Here is a tiny trained network, its code and every weight. The questions are about switching its units off for an input and a target symbol, where a switched-off unit gives its printed mean instead of its output.

import numpy as np


def w(rows, s, z=0):
    codes = np.array(rows[::2]) - 128.0
    scale = np.full(codes.shape[1], s)
    scale[-1] = z or s
    return codes * scale


def norm(h):
    return h / np.sqrt((h * h).mean(-1, keepdims=True) + 1e-5)


def f(y):
    return y / 2 * (1 + np.tanh(0.7978845608 * (y + 0.044715 * y**3)))


def softmax(a):
    e = np.exp(a - a.max(-1, keepdims=True))
    return e / e.sum(-1, keepdims=True)


def log_softmax(a):
    a = a - a.max(-1, keepdims=True)
    return a - np.log(np.exp(a).sum(-1, keepdims=True))


def net(x, mask):
    ids = ['ΓΘΦαβδεμξπσψω'.index(c) for c in x.split()]
    T = len(ids)
    res = E[ids] + P[:T]
    u = 0
    for l in range(2):
        r = norm(res)
        for j in range(2):
            rows = slice(2 * j, 2 * j + 2)
            q, k, v = (r @ M[l][rows].T for M in (Q, K, V))
            z = softmax(np.where(np.tri(T) > 0, q @ k.T / 2**0.5, -1e9)) @ v
            o = O[l][rows]
            res = res + np.where(mask[u + j], z, o[:, -1]) @ o[:, :-1]
        u += 2
        y = f(norm(res) @ A[l][:, :-1].T + A[l][:, -1])
        res = res + np.where(mask[u : u + 4], y, B[l][:, -1]) @ B[l][:, :-1]
        u += 4
    return log_softmax(norm(res)[-1] @ U[:, :-1].T + U[:, -1])


Q, K, V, O, A, B = {}, {}, {}, {}, {}, {}
E = w([
[132,65,106],'Γ',
[69,68,163],'Θ',
[149,82,72],'Φ',
[130,251,154],'α',
[104,127,113],'β',
[171,101,57],'δ',
[55,116,108],'ε',
[154,171,196],'μ',
[198,166,89],'ξ',
[137,146,75],'π',
[154,180,100],'σ',
[135,68,107],'ψ',
[8,93,110],'ω',
],0.014)
P = w([
[67,102,132],'0',
[173,135,2],'1',
[234,156,128],'2',
[135,95,83],'3',
[125,93,89],'4',
[130,87,85],'5',
[127,95,171],'6',
[167,181,20],'7',
[121,82,204],'8',
[28,151,167],'9',
[108,95,99],'10',
[75,124,103],'11',
],0.01)
Q[0] = w([
[103,110,126],'0.h0',
[126,88,119],'0.h0',
[130,63,201],'0.h1',
[209,145,254],'0.h1',
],0.021)
K[0] = w([
[156,130,128],'0.h0',
[151,97,109],'0.h0',
[131,72,48],'0.h1',
[32,6,143],'0.h1',
],0.021)
V[0] = w([
[51,221,206],'0.h0',
[7,38,225],'0.h0',
[172,114,81],'0.h1',
[147,139,176],'0.h1',
],0.015)
O[0] = w([
[223,123,185,3],'0.h0',
[75,51,252,15],'0.h0',
[73,111,111,164],'0.h1',
[176,118,99,114],'0.h1',
],0.016,0.0034)
A[0] = w([
[39,84,79,180],'0.n0',
[157,93,237,251],'0.n1',
[252,164,63,74],'0.n2',
[149,136,58,139],'0.n3',
],0.017,0.0032)
B[0] = w([
[106,209,150,244],'0.n0',
[88,251,129,213],'0.n1',
[101,223,137,213],'0.n2',
[72,126,177,201],'0.n3',
],0.015,0.011)
Q[1] = w([
[124,181,167],'1.h0',
[81,131,164],'1.h0',
[66,72,194],'1.h1',
[2,225,239],'1.h1',
],0.012)
K[1] = w([
[109,156,159],'1.h0',
[142,144,122],'1.h0',
[117,135,77],'1.h1',
[207,1,189],'1.h1',
],0.026)
V[1] = w([
[88,141,187],'1.h0',
[48,95,72],'1.h0',
[230,82,186],'1.h1',
[85,252,80],'1.h1',
],0.041)
O[1] = w([
[146,204,89,224],'1.h0',
[126,165,190,125],'1.h0',
[2,98,14,77],'1.h1',
[254,60,217,251],'1.h1',
],0.032,0.021)
A[1] = w([
[180,82,169,105],'1.n0',
[75,19,35,1],'1.n1',
[253,190,116,75],'1.n2',
[247,198,211,251],'1.n3',
],0.024,0.0021)
B[1] = w([
[183,146,209,160],'1.n0',
[228,199,3,155],'1.n1',
[27,77,121,211],'1.n2',
[27,70,59,254],'1.n3',
],0.032,0.031)
U = w([
[84,124,174,49],'Γ',
[109,195,156,170],'Θ',
[153,141,156,164],'Φ',
[147,5,79,100],'α',
[87,85,114,65],'β',
[157,127,143,149],'δ',
[84,94,121,80],'ε',
[173,98,64,253],'μ',
[162,110,132,133],'ξ',
[151,114,135,107],'π',
[153,98,124,95],'σ',
[79,127,185,77],'ψ',
[89,101,120,72],'ω',
],0.014,0.0056)

Each question gives the input, a string of symbols that net reads in full, and the target symbol t.
The units are the heads (2 rows each of Q, K, V and O) and the neurons (one row each of A and B). Each row of codes is followed by its name. A weight is (code - 128) times the scale printed after its matrix; where a second scale follows, it is the last column's (O, A, B and U).
mask holds one flag per unit, layer by layer, with each layer's heads first. A switched-off unit (its flag False) gives its mean, the last column of its rows in O or B, instead of its output. The means were averaged over made-up inputs and are rounded, as every weight is.
A unit's drop is (log p(t) with every unit on - log p(t) with that unit switched off) / (log p(t) with every unit on - log p(t) with every unit switched off).
The circuit of an input: a set's keep is (log p(t) with only the set's units on - log p(t) with every unit switched off) / (log p(t) with every unit on - log p(t) with every unit switched off). Starting from all 12 units, units are removed one at a time, each time the one whose removal leaves the highest keep (on an exact tie, the one counted first), for as long as the keep stays at least 0.8.
units of the circuit, in order: the units of the circuit, biggest drop first
unit that matters most: the unit with the biggest drop
k most important neurons: the k neurons with the biggest drops, biggest first
top k neurons in layer l: the k neurons of layer l with the biggest drops, biggest first
heads that matter: for each layer, one digit per head in row order, 1 if its drop is at least 0.15 and else 0, layers parted by /
drop when u is switched off: that unit's drop, to one decimal
input μ Θ ψ α, target μ: top neuron in layer 1 : (1.n2)
input μ Γ β, target μ: heads that matter : 10 / 11
input Θ ω Φ Φ Φ ε ε ψ Φ μ ω, target Θ: top 2 neurons in layer 1 : (1.n3; 1.n2)
input Θ Φ ξ Θ μ ξ, target Θ: units of the circuit, in order : (1.h1; 0.h0; 1.n3)
input μ ξ μ μ α σ Φ Φ μ μ δ ξ, target μ: 2 most important neurons : (0.n2; 0.n1)
input Θ ω α Θ μ π μ π, target Θ: heads that matter : 10 / 01
input Θ Θ δ α π Θ ψ, target Θ: top 2 neurons in layer 1 : (1.n3; 1.n2)
input μ μ μ Γ α Θ μ, target μ: 2 most important neurons : (0.n1; 1.n1)
input α π Θ Φ β β ε α α α, target α: heads that matter : 11 / 01
input μ μ ξ ψ Φ π, target μ: 2 most important neurons : (0.n1; 1.n1)
input Θ δ μ Θ ξ ε ω Θ Θ ψ ξ, target Θ: 2 most important neurons : (1.n3; 0.n1)
input μ α Φ μ Φ, target μ: top 3 neurons in layer 1 : (1.n1; 1.n3; 1.n2)
input α Γ μ ω Θ σ ε μ Φ α, target α: 4 most important neurons : (0.n1; 1.n3; 0.n2; 0.n0)
input Θ Θ μ ε Γ Θ μ δ, target Θ: 2 most important neurons : (0.n0; 1.n3)
input μ α ψ μ β μ α, target μ: most important neuron : (0.n1)
input μ ξ δ, target μ: 4 most important neurons : (0.n1; 1.n1; 1.n3; 1.n2)
input μ α μ ξ, target μ: 4 most important neurons : (0.n1; 1.n1; 1.n3; 1.n2)
input μ ψ α μ Θ, target μ: drop when 1.h0 is switched off : 0.1
input μ Θ δ ε σ, target μ: drop when 0.h1 is switched off : 0.2
input μ Γ Γ ε α Θ δ α μ μ β σ, target μ: drop when 1.h1 is switched off : 1.4
input μ ξ Θ ψ, target μ: drop when 1.h0 is switched off : 0.1
input Θ ψ β σ α ψ ω δ, target Θ: unit that matters most : 1.h1
